(in the rows, 128 means zero)
140 143 116 158 151 143 93 128 117 105 165 107 133 111 153 127 167 131 102 115 89 151 145 154 140 115 153 139 168 128 112 146 159 119 159 133 122 146 126 175 99 123 129 128 147 120 108 135 112 121 164 114
<74>
123 139 130 140 149 102 108 84 163 138 136 155 128 118 166 112 86 145 80 91 126 133 126 143 139 94 166 146 144 160 120 159 139 103 84 154 75 120 122 125 73 156 118 143 142 131 102 130 128 151 145 137
<96>
105 155 89 134 115 84 60 158 100 92 108 93 143 170 189 126 152 131 94 85 104 183 136 142 185 96 113 128 162 178 90 121 192 64 91 147 121 107 133 133 86 140 52 174 188 129 151 155 120 125 163 143
<16>
101 117 136 146 155 97 86 112 110 87 159 133 131 87 89 134 172 147 167 107 181 130 143 141 124 137 144 121 86 124 129 102 106 128 110 155 127 108 125 161 136 148 161 131 142 125 120 147 137 81 84 127
<172>
105 122 152 154 175 91 107 111 140 134 109 190 114 154 105 110 100 144 88 175 103 107 111 116 123 103 169 151 177 156 91 161 142 129 104 95 135 175 133 131 119 139 139 111 86 117 134 101 177 128 201 164
<99>
131 143 94 130 144 150 140 85 148 131 124 117 123 135 145 126 124 134 108 101 91 162 160 167 119 119 130 131 137 126 113 192 144 159 149 134 86 152 56 149 98 128 146 123 145 119 104 134 166 163 141 139
<22>
152 129 117 99 152 153 59 148 135 161 109 176 135 151 61 145 125 77 157 125 145 162 124 139 146 132 164 143 165 151 126 107 128 77 81 127 140 141 170 105 103 165 108 139 160 124 124 168 154 140 172 159
<99>
140 119 93 129 142 137 95 95 164 85 118 179 93 161 153 139 146 93 103 110 113 178 155 125 141 121 148 130 155 136 113 178 141 137 77 99 89 135 125 139 84 160 126 127 100 110 132 140 136 168 161 194
<64>
114 121 133 120 138 145 84 97 162 161 94 110 113 119 86 124 132 141 63 99 123 160 102 143 113 134 149 115 131 128 113 136 129 147 120 143 148 129 150 117 108 165 144 122 176 130 106 136 152 162 146 119
<96>
128 128 145 121 130 118 85 118 139 105 134 144 151 61 107 127 109 135 160 94 149 120 146 129 114 98 184 111 152 157 118 152 163 142 126 131 63 165 147 129 123 120 121 123 139 127 87 161 184 138 119 154
<22>
112 106 154 127 194 93 111 123 196 112 123 184 140 95 86 123 142 113 156 135 178 130 126 132 61 135 163 101 94 115 159 117 148 133 110 105 107 156 150 119 199 127 165 118 108 111 126 140 121 98 91 145
<141>
99 140 152 140 148 62 174 92 148 142 135 132 126 134 166 113 132 115 119 177 114 124 102 126 116 122 107 150 157 147 119 148 130 159 135 114 131 169 97 131 156 137 161 89 90 115 119 131 156 134 91 133
<141>
115 127 141 137 141 122 100 142 162 132 86 126 112 157 86 139 125 124 112 115 161 142 110 129 102 147 142 115 117 130 129 129 142 117 123 108 163 131 166 113 137 138 161 83 126 145 152 121 117 138 98 141
<172>
152 154 150 167 131 121 102 105 125 108 118 115 133 99 166 109 149 147 154 93 145 180 169 108 100 136 146 122 99 105 157 91 133 157 172 156 102 145 127 128 137 89 150 110 151 124 138 154 127 139 123 165
<172>
109 107 102 170 141 137 133 117 133 71 123 107 113 138 164 109 102 131 137 123 103 125 169 138 154 121 149 128 96 133 160 135 163 126 135 132 116 135 68 145 128 134 144 171 142 149 141 110 110 166 154 148
<16>
164 140 102 126 151 166 32 138 128 116 119 164 132 157 135 121 172 168 107 61 132 171 153 137 142 107 123 128 133 108 140 146 177 138 153 129 103 121 162 108 97 146 191 167 140 126 117 167 185 125 179 165
<99>
140 105 152 101 115 130 128 165 130 115 110 121 121 176 71 155 110 106 134 128 130 178 76 108 132 117 144 122 196 146 149 87 157 130 122 81 137 147 156 136 119 112 134 94 124 146 159 153 129 155 184 164
<99>
112 145 122 124 132 111 135 131 89 132 155 167 132 115 95 180 142 120 178 154 139 149 115 126 150 173 142 122 169 128 135 132 109 102 148 100 133 142 140 104 121 124 200 115 108 88 116 180 118 125 63 170
<172>
95 118 143 166 142 81 128 107 156 128 119 141 132 78 124 109 121 81 149 142 178 161 109 132 100 149 169 116 115 189 138 103 107 157 140 116 154 132 186 138 178 135 98 90 131 153 137 145 143 142 91 114
<141>
113 105 135 178 147 106 158 92 176 95 158 141 98 108 180 126 162 155 111 145 128 128 85 122 130 126 148 139 103 97 136 144 135 147 153 132 141 158 113 120 154 133 194 131 100 69 131 100 133 141 130 120
<16>
138 165 100 159 151 155 100 95 127 157 82 121 145 128 135 122 159 181 117 78 107 147 131 133 162 100 139 111 130 168 86 144 131 136 147 141 157 134 96 149 120 124 114 127 155 115 127 161 181 155 170 100
<99>
112 125 139 163 112 122 120 151 87 86 106 118 125 142 133 135 148 109 159 148 145 141 120 121 142 126 135 110 183 132 138 126 144 142 136 101 131 148 106 134 145 142 161 141 119 135 135 133 125 119 64 158
<96>
133 190 76 159 148 133 97 78 96 145 120 141 169 109 139 121 134 138 102 123 80 127 114 128 152 125 132 160 130 190 94 182 109 134 151 108 140 119 149 153 120 128 58 138 137 148 88 161 136 148 178 117
<64>
131 128 97 152 144 158 126 112 112 38 120 129 112 167 172 139 173 121 115 105 91 174 158 132 140 98 166 140 189 104 145 123 139 138 108 116 97 131 91 159 95 162 196 128 115 115 127 109 133 147 137 144
<16>
93 148 128 134 109 132 77 147 117 89 177 79 131 105 102 161 134 104 133 122 100 153 124 143 145 81 170 135 172 167 93 105 150 85 129 86 108 110 142 152 110 98 76 132 155 167 87 164 149 129 139 131
<141>
139 144 179 133 155 64 120 148 172 174 123 149 111 114 93 146 103 101 163 128 147 157 94 122 106 149 207 139 114 116 118 111 147 156 152 139 145 160 146 80 137 125 177 98 162 53 154 161 125 119 50 153
<96>
155 126 146 160 164 111 132 113 108 101 131 166 128 76 125 150 95 145 166 147 137 73 69 129 110 147 180 133 111 106 138 137 108 147 145 128 149 120 121 174 135 134 187 108 109 101 128 121 117 92 55 132
<99>
68 149 111 147 172 137 82 67 109 104 128 154 134 88 94 147 149 144 108 63 72 106 107 119 141 107 179 134 138 158 110 169 164 133 104 128 116 132 115 138 141 158 139 140 130 135 117 150 144 134 152 130
<64>
145 123 110 170 114 147 91 157 113 82 111 128 115 164 124 139 103 136 102 59 48 143 171 145 141 66 117 134 167 124 118 142 181 90 118 102 90 134 115 130 81 108 168 137 108 129 138 83 139 163 190 157
<96>
95 136 123 161 106 170 139 140 110 81 143 147 120 146 112 165 112 105 141 129 123 120 91 133 204 136 164 104 205 160 126 143 138 90 105 117 136 139 123 123 87 146 187 131 117 139 133 175 131 151 128 177
<16>
148 165 119 155 166 108 101 81 163 142 124 184 147 112 115 101 137 108 114 130 155 142 139 168 87 132 175 130 139 142 129 156 94 130 130 150 77 180 170 154 118 148 202 82 136 122 110 144 152 120 110 128
<172>
114 111 113 106 157 115 98 109 154 71 115 115 142 130 96 124 143 166 140 94 160 156 98 123 89 118 163 128 117 92 166 74 144 157 113 133 114 151 97 140 148 153 152 148 147 122 134 134 120 143 151 119
<22>
183 138 113 159 160 160 150 116 175 115 95 121 138 119 148 85 105 164 116 201 126 89 165 125 95 128 137 135 107 108 120 196 117 183 152 86 118 165 105 173 103 135 168 110 111 105 110 77 113 168 139 138
<74>
66 135 162 152 108 63 103 171 113 109 166 137 128 101 91 170 81 83 165 157 143 113 71 177 153 137 164 111 129 171 96 121 114 100 119 104 128 86 111 116 157 130 39 123 109 152 143 191 116 79 66 150
<172>
107 89 155 111 145 112 163 123 165 93 129 155 99 103 105 156 108 107 136 130 169 107 65 124 88 147 183 92 124 65 167 151 146 170 151 101 124 187 162 119 142 150 242 94 123 128 144 126 129 116 33 159
<16>
144 139 150 147 125 114 126 92 126 104 140 147 120 90 198 106 151 100 126 159 159 136 163 138 118 130 150 136 131 92 139 145 121 144 135 133 79 153 151 157 109 124 165 121 98 92 88 124 128 145 66 184
<16>
108 156 143 143 177 135 71 120 147 87 84 149 155 169 100 110 139 142 75 107 134 182 117 177 122 83 170 126 165 146 101 110 146 157 121 108 104 125 175 140 125 145 154 89 113 134 128 160 148 162 146 128
<141>
108 131 84 144 171 145 101 122 133 116 124 155 128 146 81 153 152 118 139 66 128 158 66 131 174 102 170 139 124 167 110 87 161 88 102 87 190 118 158 138 125 148 136 135 128 145 167 140 128 115 169 93
<141>
126 154 81 211 159 128 57 100 137 110 113 130 131 118 117 118 157 132 108 73 101 185 198 158 136 117 130 141 125 150 65 150 147 81 120 152 126 191 127 133 105 119 157 140 162 115 121 122 139 168 200 126
<64>
127 134 90 104 146 136 53 114 139 75 132 117 112 135 132 121 185 119 91 111 111 141 116 153 110 147 179 153 128 103 91 149 180 142 123 140 89 150 114 157 92 173 164 154 139 97 114 111 146 116 115 109
<99>
109 135 120 149 143 130 82 126 132 101 136 142 121 146 115 159 190 133 123 52 113 179 123 141 155 111 118 114 158 133 142 90 142 118 113 148 146 100 116 118 131 125 185 132 107 131 130 165 154 131 148 142
<16>
152 144 133 126 139 169 83 117 144 143 122 144 129 148 149 125 144 123 87 74 147 199 152 135 110 137 148 125 140 119 145 117 154 122 154 128 74 150 146 127 96 125 141 105 171 119 113 147 164 142 158 141
<172>
128 126 131 133 132 158 91 113 165 72 173 128 116 136 116 134 133 126 73 107 110 147 104 164 117 125 136 137 145 113 131 135 139 121 145 116 83 99 131 163 92 135 209 105 118 157 102 130 116 145 138 142
<16>
111 126 121 150 97 88 61 143 98 79 155 126 131 88 123 138 123 121 161 116 123 120 83 137 134 141 139 135 129 163 98 93 141 83 143 106 140 84 134 133 167 128 135 126 113 130 126 145 135 124 95 134
<99>
162 100 164 68 149 152 127 140 179 156 111 123 125 119 96 107 115 117 130 125 198 173 161 110 93 138 149 102 124 118 158 130 136 210 155 101 91 115 153 126 112 135 109 119 132 135 118 152 122 142 122 151
<74>
90 133 96 153 144 168 134 116 127 129 127 126 122 146 129 126 145 95 108 124 101 163 125 149 192 113 160 133 173 169 124 149 161 110 107 113 146 156 134 134 97 164 129 162 164 131 131 152 127 171 192 129
<16>
125 113 107 99 146 182 150 130 143 91 146 122 122 133 132 150 164 130 108 103 108 133 147 106 125 92 153 115 155 95 146 170 152 178 130 73 94 161 114 156 96 134 129 141 130 158 112 114 153 134 172 131
<16>
118 121 180 137 125 111 124 131 122 143 128 158 135 117 89 147 109 129 144 163 159 115 100 128 126 134 148 137 182 148 131 108 114 86 71 124 111 98 102 95 156 163 219 97 131 85 111 150 136 138 75 189
<141>
139 119 123 118 112 113 110 157 107 83 155 117 123 78 98 151 112 110 186 110 107 72 129 121 125 70 178 121 139 125 126 116 128 101 108 79 110 104 131 140 140 116 87 161 105 154 109 124 101 99 105 131
<141>
149 111 113 134 156 81 136 116 164 123 113 164 103 142 142 115 114 120 166 164 105 71 108 127 111 147 141 144 91 153 130 166 143 126 91 152 163 151 120 135 137 128 129 111 140 117 168 84 114 140 94 141
<16>
135 141 108 127 158 147 105 89 122 140 117 152 151 79 154 122 155 127 117 115 130 157 153 142 147 130 147 90 136 114 96 168 140 162 127 136 106 179 110 150 104 143 119 149 149 140 110 172 168 105 141 148
<96>
98 138 134 122 152 129 164 106 155 166 126 150 110 148 155 115 140 119 108 186 147 185 149 125 131 157 128 150 130 108 134 147 123 156 134 103 135 151 123 89 106 154 137 139 117 79 118 143 125 150 111 162
<22>
105 115 172 100 135 163 194 153 153 173 118 105 155 126 110 130 96 108 81 163 139 172 112 119 109 144 137 112 141 113 210 100 127 161 157 106 111 107 161 93 148 141 192 96 154 149 137 139 92 147 116 131
<64>
150 135 159 70 131 158 123 143 128 191 87 115 122 139 120 138 131 126 132 125 168 183 159 111 145 140 135 106 136 91 147 131 157 155 145 146 90 158 98 89 108 120 92 160 158 91 136 153 111 145 118 176
<22>
110 143 119 95 119 147 125 106 162 129 137 108 108 170 48 138 100 90 116 124 88 170 111 153 138 136 170 151 177 168 111 155 119 123 138 109 92 122 91 125 85 154 97 105 130 135 118 131 123 187 171 141
<96>
145 132 110 185 156 126 76 131 144 120 99 173 109 154 109 153 126 119 93 129 107 172 131 119 138 138 137 138 130 142 98 123 153 115 98 92 142 172 156 130 113 146 232 109 144 111 157 143 138 149 151 156
<141>
112 110 153 141 151 86 135 135 141 97 131 125 134 70 102 141 130 132 167 146 140 135 126 115 114 133 177 102 125 119 129 90 112 135 130 136 136 154 126 117 176 126 154 106 124 116 155 123 102 124 107 122
<141>
144 163 101 204 154 104 74 104 128 129 90 197 145 104 106 109 161 120 147 97 172 170 132 139 143 143 181 102 147 169 78 110 108 127 122 142 168 182 182 149 117 99 165 95 112 104 166 143 153 147 150 160
<64>
124 127 109 145 158 89 73 100 131 124 149 142 119 113 105 123 117 119 112 90 99 172 145 156 131 76 173 145 155 167 87 105 132 101 121 136 86 140 127 137 110 112 125 140 140 116 107 132 157 128 172 106
<74>
105 143 138 154 165 125 91 115 144 75 136 147 127 133 141 128 96 102 106 120 113 181 124 150 136 87 182 139 180 162 138 119 188 152 93 74 72 113 132 171 123 121 152 150 117 126 110 170 114 174 177 175
<16>
86 147 87 160 149 89 56 117 128 87 137 136 142 83 116 135 146 75 117 142 84 133 113 170 160 115 162 125 155 181 58 169 124 85 104 142 145 111 151 159 112 152 103 140 143 139 117 146 140 119 132 147
<16>
105 101 89 110 181 151 107 112 167 97 131 123 125 105 83 114 139 88 103 93 87 137 151 134 123 82 174 119 100 125 114 164 159 118 129 112 112 165 172 147 121 139 122 128 152 141 131 87 131 138 196 111
<74>
128 166 129 169 145 140 132 95 130 149 108 149 119 122 175 126 63 141 79 150 78 109 143 129 126 121 166 153 167 175 97 193 129 150 92 99 106 116 96 143 76 133 104 117 142 111 88 124 145 183 134 157
<64>
97 124 129 139 149 122 118 83 127 131 133 154 121 123 153 104 167 140 106 97 145 164 160 116 149 110 110 125 99 112 125 143 129 168 141 142 126 139 136 122 136 107 112 147 88 126 138 133 138 160 171 168
<22>
107 118 168 119 130 89 123 151 137 130 112 125 146 124 147 161 89 116 109 170 152 157 149 145 92 160 129 112 177 136 160 136 148 140 83 119 85 137 121 129 117 143 171 100 160 129 93 168 117 166 27 177
<96>
115 130 149 136 97 177 102 146 107 135 122 127 112 142 118 136 89 128 103 143 122 158 123 99 169 127 132 128 169 163 119 106 158 118 117 106 113 127 144 111 91 129 122 139 140 147 141 139 151 144 170 151
<22>
121 149 118 79 147 140 115 134 123 131 141 116 143 137 97 159 129 96 142 127 91 150 176 86 127 115 158 149 189 156 121 128 177 111 95 61 98 165 117 163 93 115 79 121 136 144 104 145 117 151 172 151
<64>
138 130 125 159 134 112 108 117 145 84 116 84 105 121 142 138 180 120 129 79 110 165 118 134 103 134 146 143 124 92 126 122 156 144 110 160 132 163 77 150 110 133 151 120 162 94 139 90 101 152 108 133
<96>
108 137 145 103 114 160 111 140 118 136 123 106 136 123 79 128 92 98 96 119 108 162 150 130 151 103 180 124 183 164 109 147 148 157 140 88 82 122 154 127 57 130 81 126 149 149 101 180 145 165 166 176
<74>
100 148 145 128 145 87 88 90 143 116 145 136 140 96 105 120 138 133 124 115 165 174 110 151 114 88 176 130 181 155 100 119 143 113 94 145 80 182 150 147 122 138 117 112 146 134 115 154 168 107 160 133
<22>
131 101 192 119 102 123 118 129 113 145 99 112 122 135 125 136 108 119 136 137 186 154 169 95 120 129 141 114 171 132 123 105 156 122 91 132 95 121 122 132 131 115 158 121 137 93 109 162 130 158 68 189
<96>
122 136 112 132 194 163 101 129 139 146 117 176 136 154 105 142 143 118 100 92 130 186 119 147 144 126 171 135 141 121 133 85 150 127 92 111 132 133 112 128 102 145 188 154 144 98 122 161 152 122 170 124
<99>
98 108 88 126 136 148 113 111 190 106 130 110 108 163 132 151 157 118 106 92 131 177 79 79 138 145 151 127 164 151 131 112 202 141 101 95 148 175 101 156 95 144 129 160 152 119 158 156 114 183 187 117
<64>
153 179 153 158 128 109 89 111 115 98 128 166 113 130 107 144 110 145 136 131 173 134 123 178 123 90 178 123 193 130 95 176 89 100 106 136 64 132 153 149 95 141 190 83 130 117 109 134 159 102 77 187
<16>
88 83 140 119 153 78 125 134 125 103 165 163 130 80 111 145 130 92 177 184 107 92 126 150 123 124 148 107 142 125 121 145 132 124 89 134 148 142 129 141 158 125 126 133 101 152 135 165 136 95 105 169
<99>
130 116 135 115 151 132 142 141 145 152 146 115 129 94 165 128 131 117 141 187 109 158 121 149 152 162 145 119 107 113 127 112 126 150 168 124 147 127 83 97 142 139 122 133 172 69 114 161 112 148 84 124
<74>
141 142 116 111 139 205 125 141 140 123 85 112 139 148 111 142 134 140 120 76 141 208 167 141 153 87 161 89 192 125 149 107 143 89 118 92 101 123 131 131 63 143 132 142 152 133 109 174 120 155 164 140
<99>
125 102 162 193 149 101 91 120 172 81 137 150 110 80 180 132 128 118 147 178 140 116 113 137 98 151 164 117 152 119 130 115 116 134 98 162 158 168 112 171 116 165 160 101 149 125 129 151 139 132 71 141
<99>
129 183 110 143 92 132 73 106 119 149 141 105 120 146 143 113 139 97 94 142 127 155 151 190 146 127 157 168 161 156 109 202 152 125 130 154 66 122 129 154 56 150 118 146 172 136 100 159 167 151 134 200
<16>
106 106 172 100 180 115 135 118 116 157 85 169 129 122 79 110 121 143 115 148 168 101 83 131 119 111 135 74 161 128 128 125 108 158 149 102 177 110 188 134 185 144 209 73 76 145 146 108 134 97 72 111
<172>
115 112 189 100 153 138 153 121 114 154 144 148 127 81 89 128 107 97 144 157 182 137 76 120 116 146 149 120 114 134 165 96 66 174 157 125 154 85 190 99 202 116 115 88 115 146 101 116 113 128 76 112
<22>
136 163 126 215 128 103 103 110 144 103 128 117 113 108 142 147 111 153 146 95 89 175 120 158 153 96 155 148 154 192 77 139 152 100 125 130 120 133 74 137 101 124 153 103 150 93 120 157 160 142 124 128
<22>
84 130 140 144 143 101 98 102 132 118 136 107 118 54 149 138 182 146 133 83 114 144 146 88 105 74 169 102 107 152 131 102 133 169 125 93 125 104 131 114 199 114 81 141 126 165 99 156 163 95 115 90
<172>
107 141 129 156 152 108 173 112 134 113 100 131 155 129 168 100 120 107 128 176 111 130 144 161 122 132 129 141 127 111 117 154 133 135 112 128 119 155 87 152 97 137 119 128 113 74 123 115 106 149 83 157
<96>
147 142 175 142 152 93 104 116 169 119 111 99 124 103 122 102 139 174 97 124 141 186 130 121 94 121 155 143 88 112 137 117 176 218 143 131 87 147 120 145 128 103 153 117 140 87 139 132 110 155 167 164
<22>
134 141 161 138 125 154 140 120 78 153 144 116 125 103 132 171 157 149 142 109 152 142 113 126 139 133 140 128 135 109 138 93 98 150 129 150 144 74 114 123 140 102 157 123 140 105 103 162 132 120 58 129
<141>
118 107 136 89 166 116 98 111 128 128 94 116 125 96 124 106 158 170 116 87 141 146 160 105 103 105 127 94 105 99 124 71 151 137 105 134 157 124 160 119 165 131 177 138 141 108 113 123 120 120 102 93
<22>
85 158 107 148 145 138 109 115 108 76 80 131 136 164 102 138 118 149 108 70 84 166 141 141 161 94 138 126 129 144 115 121 150 122 119 105 104 132 119 109 91 133 114 134 108 118 132 143 144 157 151 142
<64>
145 133 136 124 99 153 105 149 136 144 103 89 120 152 140 129 162 118 100 129 136 191 181 128 146 118 142 124 205 140 113 170 166 154 139 116 92 179 126 126 67 145 110 140 151 121 102 173 166 172 170 166
<99>
105 124 154 148 153 115 115 140 108 89 123 156 120 141 87 160 87 137 159 107 102 115 76 110 112 103 160 155 135 131 163 80 160 107 106 106 125 99 139 105 158 128 158 135 110 105 152 120 104 110 99 126
<64>
126 97 147 146 178 93 82 102 164 92 123 188 98 125 91 159 141 136 160 87 170 97 107 102 71 113 130 108 103 97 143 155 144 137 113 111 142 159 139 152 195 115 187 105 107 134 138 117 153 114 95 171
<16>
119 132 97 122 105 185 70 122 144 125 124 106 120 117 113 150 162 107 110 99 82 155 115 150 152 129 143 115 190 155 118 175 184 120 135 100 109 144 105 125 72 176 101 167 173 157 96 201 134 153 132 143
<64>
118 126 176 67 137 116 161 134 134 131 144 106 134 85 142 129 121 120 109 184 105 131 127 137 95 119 174 125 143 93 127 147 125 185 158 97 74 120 115 105 159 143 85 101 121 112 102 125 132 111 96 131
<141>
